Below is a small trained network, with its code and all its weights. Each question gives an input and a class and asks what happens when units are switched off, that is, made to give their printed mean instead of their output.

import numpy as np


def w(rows, s, z=0):
    codes = np.array(rows[::2]) - 128.0
    scale = np.full(codes.shape[1], s)
    scale[-1] = z or s
    return codes * scale


def norm(h):
    return h / np.sqrt((h * h).mean(-1, keepdims=True) + 1e-5)


def f(y):
    return np.maximum(y, 0)


def log_softmax(a):
    a = a - a.max(-1, keepdims=True)
    return a - np.log(np.exp(a).sum(-1, keepdims=True))


def net(x, mask):
    res = np.array(x, float).reshape(1, 8) / 4 @ E
    u = 0
    for l in range(4):
        y = f(norm(res) @ A[l][:, :-1].T + A[l][:, -1])
        res = res + np.where(mask[u : u + 9], y, B[l][:, -1]) @ B[l][:, :-1]
        u += 9
    return log_softmax(norm(res)[-1] @ U[:, :-1].T + U[:, -1])


A, B = {}, {}
E = w([
[140,128,56,166,36,27],'x0',
[91,149,237,149,167,82],'x1',
[118,10,77,140,172,107],'x2',
[69,57,113,98,167,88],'x3',
[134,131,93,163,223,115],'x4',
[237,72,208,112,77,98],'x5',
[44,143,99,143,101,162],'x6',
[96,95,124,238,163,87],'x7',
],0.0014)
A[0] = w([
[114,179,158,154,49,126,66],'0.n1',
[225,84,130,100,156,52,114],'0.n2',
[89,190,132,134,1,147,101],'0.n3',
[173,172,180,67,161,252,26],'0.n4',
[130,174,189,191,145,199,64],'0.n5',
[34,116,50,164,146,199,99],'0.n6',
[129,64,67,158,108,85,1],'0.n7',
[71,167,176,210,227,103,33],'0.n8',
[114,96,123,133,100,152,53],'0.n9',
],0.0022,0.00082)
B[0] = w([
[165,149,150,138,73,141,190],'0.n1',
[70,192,96,100,62,145,220],'0.n2',
[182,184,173,129,70,77,232],'0.n3',
[91,55,84,211,138,74,253],'0.n4',
[170,110,86,168,106,105,204],'0.n5',
[162,187,212,99,37,99,229],'0.n6',
[110,127,109,186,190,62,170],'0.n7',
[143,74,3,129,141,89,224],'0.n8',
[145,102,120,134,101,107,137],'0.n9',
],0.0021,0.0013)
A[1] = w([
[122,142,135,128,166,116,2],'1.n1',
[45,182,189,153,183,114,63],'1.n2',
[167,104,209,112,135,131,64],'1.n3',
[123,131,130,150,155,135,9],'1.n4',
[93,78,87,184,105,48,47],'1.n5',
[90,86,124,121,80,57,94],'1.n6',
[79,135,163,94,136,123,30],'1.n7',
[218,115,147,199,129,81,56],'1.n8',
[147,75,145,124,255,130,134],'1.n9',
],0.003,0.00074)
B[1] = w([
[151,129,126,142,99,134,140],'1.n1',
[165,86,4,71,156,152,215],'1.n2',
[68,168,173,143,15,99,201],'1.n3',
[167,112,131,143,144,141,139],'1.n4',
[131,81,98,179,196,144,225],'1.n5',
[187,91,152,200,172,185,203],'1.n6',
[104,80,107,82,158,164,153],'1.n7',
[74,146,77,11,82,119,222],'1.n8',
[113,176,229,163,53,154,250],'1.n9',
],0.0022,0.0015)
A[2] = w([
[185,169,127,172,243,242,32],'2.n1',
[77,208,169,126,212,196,48],'2.n2',
[41,174,94,39,164,132,10],'2.n3',
[175,206,183,232,243,210,129],'2.n4',
[239,112,230,112,137,36,113],'2.n5',
[71,197,187,194,244,164,78],'2.n6',
[91,44,58,209,99,2,100],'2.n7',
[44,200,176,196,245,93,113],'2.n8',
[157,77,100,103,46,208,26],'2.n9',
],0.0022,0.0011)
B[2] = w([
[130,72,127,183,138,73,193],'2.n1',
[178,89,1,108,142,92,189],'2.n2',
[154,156,124,60,113,204,164],'2.n3',
[149,67,128,190,86,34,225],'2.n4',
[77,211,170,125,98,199,228],'2.n5',
[186,100,50,130,113,30,209],'2.n6',
[170,79,118,165,239,100,247],'2.n7',
[219,77,16,78,95,134,221],'2.n8',
[181,106,144,141,187,31,186],'2.n9',
],0.0028,0.0015)
A[3] = w([
[224,102,88,140,110,95,2],'3.n1',
[53,227,103,231,107,108,213],'3.n2',
[165,164,77,56,106,98,74],'3.n3',
[117,76,75,195,143,80,41],'3.n4',
[3,78,211,93,177,144,85],'3.n5',
[48,78,213,153,161,142,83],'3.n6',
[157,25,86,182,144,100,108],'3.n7',
[195,91,147,108,90,126,111],'3.n8',
[151,94,181,89,117,233,102],'3.n9',
],0.0033,0.00094)
B[3] = w([
[95,123,87,113,170,138,206],'3.n1',
[173,101,253,118,65,58,187],'3.n2',
[65,140,102,137,156,194,188],'3.n3',
[194,73,122,157,160,76,218],'3.n4',
[88,123,174,146,167,173,158],'3.n5',
[69,167,165,86,164,199,155],'3.n6',
[167,70,114,160,182,94,252],'3.n7',
[90,171,97,155,134,112,190],'3.n8',
[143,120,132,229,137,30,177],'3.n9',
],0.0043,0.0028)
U = w([
[96,205,18,43,112,226,65],'0',
[18,100,225,106,201,210,5],'1',
[181,23,48,197,219,60,202],'2',
[149,220,230,149,2,103,172],'3',
],0.0061,0.0024)

Each question gives the input, the list of numbers given to net, and the class t.
The units are the neurons (one row each of A and B). Each row of codes is followed by its name. A weight is (code - 128) times the scale printed after its matrix; where a second scale follows, it is the last column's (A, B and U).
mask holds one flag per neuron, layer by layer. A switched-off neuron (its flag False) gives its mean, the last column of its row in B, instead of its output. The means were averaged over made-up inputs and are rounded, as every weight is.
A unit's drop is (log p(t) with every unit on - log p(t) with that unit switched off) / (log p(t) with every unit on - log p(t) with every unit switched off).
The circuit of an input: a set's keep is (log p(t) with only the set's units on - log p(t) with every unit switched off) / (log p(t) with every unit on - log p(t) with every unit switched off). Starting from the 12 units with the biggest drops (on a tie, the unit counted first), units are removed one at a time, each time the one whose removal leaves the highest keep (on an exact tie, the one counted first), for as long as the keep stays at least 0.8.
units of the circuit, in order: the units of the circuit, biggest drop first
most important unit: the unit with the biggest drop
k most important neurons: the k neurons with the biggest drops, biggest first
k most important neurons of layer l: the k neurons of layer l with the biggest drops, biggest first
drop when u is switched off: that unit's drop, to one decimal
input [0,-2,6,-8,-7,-5,5,4], class 3: units of the circuit, in order => 0.n6; 3.n2
input [-1,-4,-6,-3,-6,-5,6,-3], class 3: units of the circuit, in order => 3.n2
input [1,7,-7,4,-4,-6,1,-7], class 0: units of the circuit, in order => 1.n2; 2.n3; 3.n3
input [4,-1,-2,4,-7,-4,-4,-1], class 3: 4 most important neurons => 0.n3; 0.n8; 0.n4; 1.n2
input [7,-3,-5,5,3,3,7,-8], class 0: 2 most important neurons of layer 2 => 2.n5; 2.n4
input [-6,-5,-6,4,-8,-4,-3,3], class 3: 2 most important neurons => 3.n7; 3.n9
input [5,-8,-6,4,3,7,-6,2], class 0: 4 most important neurons of layer 2 => 2.n5; 2.n4; 2.n1; 2.n6
input [-6,0,2,1,-8,5,-1,6], class 1: 2 most important neurons => 3.n6; 3.n5
input [7,-8,-7,-2,4,0,-4,-6], class 0: 2 most important neurons of layer 1 => 1.n9; 1.n3
input [-3,6,4,1,-7,1,8,2], class 1: 2 most important neurons => 3.n6; 0.n4
input [-3,3,3,3,-8,1,-2,-5], class 1: 2 most important neurons => 3.n5; 3.n6
input [-7,2,-2,2,0,5,-1,-1], class 3: 2 most important neurons of layer 1 => 1.n9; 1.n3
input [0,-5,1,4,-5,-4,4,-2], class 0: 2 most important neurons of layer 1 => 1.n9; 1.n3
input [0,-2,-6,7,-7,-4,-6,2], class 3: most important unit => 0.n3
input [6,2,-2,-3,5,1,-3,-5], class 3: drop when 3.n2 is switched off => 0.2
input [1,-4,-7,7,-1,8,3,4], class 3: drop when 2.n9 is switched off => 0.0
input [-2,0,3,1,-2,-7,2,-4], class 0: drop when 3.n7 is switched off => 0.1
